3.8,-17.5,-27.4,-20.8,-2.7,-35.6,-13.9,-13.1,-7.6,-51.6,16.2,5.9,-8.3,18.5
8.1,-0.2,-1.9,3.1,-23.6,15.2,15.1,-5.3,-8.9,12.7,20.6,27.1,-16.6,0.0
13.0,-22.8,-6.5,2.5,-29.7,-6.7,-35.8,-10.0,3.0,-17.3,23.0,-2.7,-35.6,1.1
20.9,-30.5,1.9,-25.0,-4.2,19.2,-13.1,15.7,15.7,0.0,11.5,20.3,-19.8,8.1
9.9,24.0,46.2,36.6,32.7,-28.9,-7.9,-47.9,-4.9,-11.0,-37.7,-14.5,-46.4,-2.6
5.2,-17.0,-23.8,-16.6,-8.8,-31.1,-13.3,-11.1,-3.6,-42.3,15.2,2.7,-11.5,15.3
=>
3.8,8.1,13.0,20.9,9.9,5.2
-17.5,-0.2,-22.8,-30.5,24.0,-17.0
-27.4,-1.9,-6.5,1.9,46.2,-23.8
-20.8,3.1,2.5,-25.0,36.6,-16.6
-2.7,-23.6,-29.7,-4.2,32.7,-8.8
-35.6,15.2,-6.7,19.2,-28.9,-31.1
-13.9,15.1,-35.8,-13.1,-7.9,-13.3
-13.1,-5.3,-10.0,15.7,-47.9,-11.1
-7.6,-8.9,3.0,15.7,-4.9,-3.6
-51.6,12.7,-17.3,0.0,-11.0,-42.3
16.2,20.6,23.0,11.5,-37.7,15.2
5.9,27.1,-2.7,20.3,-14.5,2.7
-8.3,-16.6,-35.6,-19.8,-46.4,-11.5
18.5,0.0,1.1,8.1,-2.6,15.3

40.3,40.3,44.9
-25.9,-25.9,23.4
31.1,31.1,-33.0
36.1,36.1,58.5
=>
40.3,-25.9,31.1,36.1
40.3,-25.9,31.1,36.1
44.9,23.4,-33.0,58.5

14.3,9.7,-55.7,57.5,-16.3,-49.9,42.5
15.2,3.3,-28.2,52.9,-16.7,-53.9,40.0
23.2,40.9,-11.1,66.3,-37.0,7.3,27.9
=>
14.3,15.2,23.2
9.7,3.3,40.9
-55.7,-28.2,-11.1
57.5,52.9,66.3
-16.3,-16.7,-37.0
-49.9,-53.9,7.3
42.5,40.0,27.9

-29.6,24.6,-3.5,-12.8,-9.1,-6.3,50.7,47.8,22.9,-27.3,25.9,-25.2,-26.1,-4.5
-8.5,-32.2,59.2,45.1,50.7,59.8,32.5,27.1,-30.9,-1.1,-32.6,-11.3,-11.0,54.5
=>
-29.6,-8.5
24.6,-32.2
-3.5,59.2
-12.8,45.1
-9.1,50.7
-6.3,59.8
50.7,32.5
47.8,27.1
22.9,-30.9
-27.3,-1.1
25.9,-32.6
-25.2,-11.3
-26.1,-11.0
-4.5,54.5

22.5,31.0,50.1,46.9,-24.2,-46.0,-23.8
28.0,37.4,61.9,55.6,-32.8,-52.9,-32.9
32.0,40.3,51.4,44.4,-32.5,-43.3,-34.3
=>
22.5,28.0,32.0
31.0,37.4,40.3
50.1,61.9,51.4
46.9,55.6,44.4
-24.2,-32.8,-32.5
-46.0,-52.9,-43.3
-23.8,-32.9,-34.3

-6.7,-7.9,-67.2
-41.0,-45.2,45.5
=>
-6.7,-41.0
-7.9,-45.2
-67.2,45.5

23.1,-26.5,-23.7,-18.8,27.1,-21.2,22.4,23.4,19.9,-20.1
48.3,-8.9,-14.8,-38.9,17.6,-42.4,9.1,9.8,43.4,-41.8
=>
23.1,48.3
-26.5,-8.9
-23.7,-14.8
-18.8,-38.9
27.1,17.6
-21.2,-42.4
22.4,9.1
23.4,9.8
19.9,43.4
-20.1,-41.8

42.4,-29.9,-31.1,45.4,46.0,37.6,-28.6,38.1
9.5,4.7,-1.0,23.4,10.7,19.3,4.7,19.6
42.7,-30.1,-32.9,50.2,46.6,41.5,-28.7,42.1
13.6,0.6,-7.3,33.8,15.7,28.0,1.0,28.4
22.0,-8.7,-9.7,23.9,23.5,19.7,-8.3,19.9
-19.3,34.5,33.1,-18.6,-21.9,-15.5,32.8,-15.7
=>
42.4,9.5,42.7,13.6,22.0,-19.3
-29.9,4.7,-30.1,0.6,-8.7,34.5
-31.1,-1.0,-32.9,-7.3,-9.7,33.1
45.4,23.4,50.2,33.8,23.9,-18.6
46.0,10.7,46.6,15.7,23.5,-21.9
37.6,19.3,41.5,28.0,19.7,-15.5
-28.6,4.7,-28.7,1.0,-8.3,32.8
38.1,19.6,42.1,28.4,19.9,-15.7
